Here is a tiny trained network, its code and every weight. The questions are about switching its units off for an input and a class, where a switched-off unit gives its printed mean instead of its output.

import numpy as np


def w(rows, s, z=0):
    codes = np.array(rows[::2]) - 128.0
    scale = np.full(codes.shape[1], s)
    scale[-1] = z or s
    return codes * scale


def norm(h):
    return h / np.sqrt((h * h).mean(-1, keepdims=True) + 1e-5)


def f(y):
    return y / 2 * (1 + np.tanh(0.7978845608 * (y + 0.044715 * y**3)))


def log_softmax(a):
    a = a - a.max(-1, keepdims=True)
    return a - np.log(np.exp(a).sum(-1, keepdims=True))


def net(x, mask):
    res = np.array(x, float).reshape(1, 5) / 4 @ E
    u = 0
    for l in range(4):
        y = f(norm(res) @ A[l][:, :-1].T + A[l][:, -1])
        res = res + np.where(mask[u : u + 6], y, B[l][:, -1]) @ B[l][:, :-1]
        u += 6
    return log_softmax(norm(res)[-1] @ U[:, :-1].T + U[:, -1])


A, B = {}, {}
E = w([
[122,233,113],'x0',
[138,138,243],'x1',
[240,90,110],'x2',
[2,13,128],'x3',
[101,122,30],'x4',
],0.0047)
A[0] = w([
[167,68,245,2],'0.n1',
[195,42,104,57],'0.n2',
[123,128,128,119],'0.n3',
[3,136,101,15],'0.n4',
[95,118,144,77],'0.n5',
[213,39,71,45],'0.n6',
],0.0069,0.0041)
B[0] = w([
[45,144,202,188],'0.n1',
[139,40,95,177],'0.n2',
[126,126,132,101],'0.n3',
[58,154,235,253],'0.n4',
[98,102,161,41],'0.n5',
[165,8,51,254],'0.n6',
],0.011,0.00064)
A[1] = w([
[135,109,140,65],'1.n1',
[5,82,76,2],'1.n2',
[121,66,186,139],'1.n3',
[129,99,161,55],'1.n4',
[102,123,192,30],'1.n5',
[129,72,190,48],'1.n6',
],0.015,0.0028)
B[1] = w([
[162,131,119,117],'1.n1',
[3,132,223,253],'1.n2',
[181,103,174,219],'1.n3',
[175,117,144,134],'1.n4',
[130,82,196,202],'1.n5',
[196,109,152,182],'1.n6',
],0.024,0.0044)
A[2] = w([
[188,74,169,140],'2.n1',
[200,16,196,187],'2.n2',
[247,226,221,112],'2.n3',
[62,91,176,89],'2.n4',
[97,167,99,252],'2.n5',
[176,51,73,173],'2.n6',
],0.015,0.0033)
B[2] = w([
[82,91,70,184],'2.n1',
[4,109,50,244],'2.n2',
[250,55,194,214],'2.n3',
[101,205,141,191],'2.n4',
[156,181,181,164],'2.n5',
[163,186,62,167],'2.n6',
],0.022,0.011)
A[3] = w([
[147,100,134,82],'3.n1',
[104,135,119,115],'3.n2',
[1,202,177,99],'3.n3',
[160,82,132,34],'3.n4',
[144,86,125,2],'3.n5',
[184,166,86,90],'3.n6',
],0.0054,0.0031)
B[3] = w([
[115,80,125,106],'3.n1',
[134,146,117,128],'3.n2',
[185,215,65,251],'3.n3',
[100,32,135,93],'3.n4',
[106,1,130,80],'3.n5',
[111,147,173,114],'3.n6',
],0.0082,0.0025)
U = w([
[147,218,135,2],'0',
[185,188,35,5],'1',
[240,120,186,159],'2',
[76,120,117,202],'3',
[116,123,141,252],'4',
[28,169,199,136],'5',
[109,116,6,88],'6',
[137,13,125,101],'7',
],0.018,0.0038)

Each question gives the input, the list of numbers given to net, and the class t.
The units are the neurons (one row each of A and B). Each row of codes is followed by its name. A weight is (code - 128) times the scale printed after its matrix; where a second scale follows, it is the last column's (A, B and U).
mask holds one flag per neuron, layer by layer. A switched-off neuron (its flag False) gives its mean, the last column of its row in B, instead of its output. The means were averaged over made-up inputs and are rounded, as every weight is.
A unit's drop is (log p(t) with every unit on - log p(t) with that unit switched off) / (log p(t) with every unit on - log p(t) with every unit switched off).
unit that matters most: the unit with the biggest drop
k most important neurons: the k neurons with the biggest drops, biggest first
k most important neurons of layer l: the k neurons of layer l with the biggest drops, biggest first
drop of u: that unit's drop, to one decimal
input [-3,4,-4,-3,-7], class 7: 3 most important neurons -> (2.n3, 1.n2, 2.n2)
input [-6,8,-2,-7,3], class 7: 4 most important neurons -> (2.n3, 1.n2, 2.n2, 0.n1)
input [-8,2,2,-3,-7], class 7: unit that matters most -> 2.n2
input [3,-5,-7,-5,3], class 0: 3 most important neurons -> (1.n3, 2.n3, 2.n2)
input [-6,4,-4,-5,-5], class 7: 3 most important neurons -> (2.n3, 1.n2, 2.n2)
input [-8,1,6,8,7], class 5: 3 most important neurons -> (1.n2, 2.n4, 2.n3)
input [-6,4,-3,5,-6], class 7: 2 most important neurons -> (1.n6, 1.n3)
input [-5,0,-3,-5,-2], class 7: 2 most important neurons -> (1.n2, 0.n1)
input [-1,3,1,-4,-8], class 7: 2 most important neurons -> (2.n3, 2.n2)
input [2,-1,-3,-5,6], class 0: 4 most important neurons -> (1.n3, 1.n5, 1.n6, 2.n3)
input [5,-6,-8,-8,4], class 0: 2 most important neurons -> (1.n3, 1.n5)
input [7,-5,4,0,8], class 1: 2 most important neurons -> (1.n2, 2.n3)
input [8,-5,5,-5,8], class 1: 2 most important neurons -> (1.n2, 1.n3)
input [-7,-4,0,-6,2], class 6: unit that matters most -> 0.n6
input [-8,2,0,-2,-2], class 7: 2 most important neurons -> (2.n2, 0.n1)
input [-4,-2,-4,-8,4], class 2: 2 most important neurons -> (2.n2, 1.n2)
input [-7,-1,0,0,-3], class 6: 2 most important neurons -> (2.n2, 0.n6)
input [-3,5,7,-5,-8], class 7: 3 most important neurons of layer 2 -> (2.n3, 2.n2, 2.n1)
input [-4,-2,-2,-2,5], class 0: 2 most important neurons of layer 2 -> (2.n2, 2.n4)
input [-3,-3,2,8,3], class 5: unit that matters most -> 1.n2
input [-4,-7,-2,-5,6], class 0: drop of 2.n2 -> 0.4
input [7,5,-4,-3,2], class 2: drop of 1.n4 -> 0.0
input [4,5,8,-3,4], class 2: drop of 1.n2 -> 0.2
input [5,2,3,0,1], class 2: drop of 1.n2 -> 0.5
input [3,-7,-1,-2,8], class 0: 3 most important neurons of layer 2 -> (2.n2, 2.n3, 2.n5)
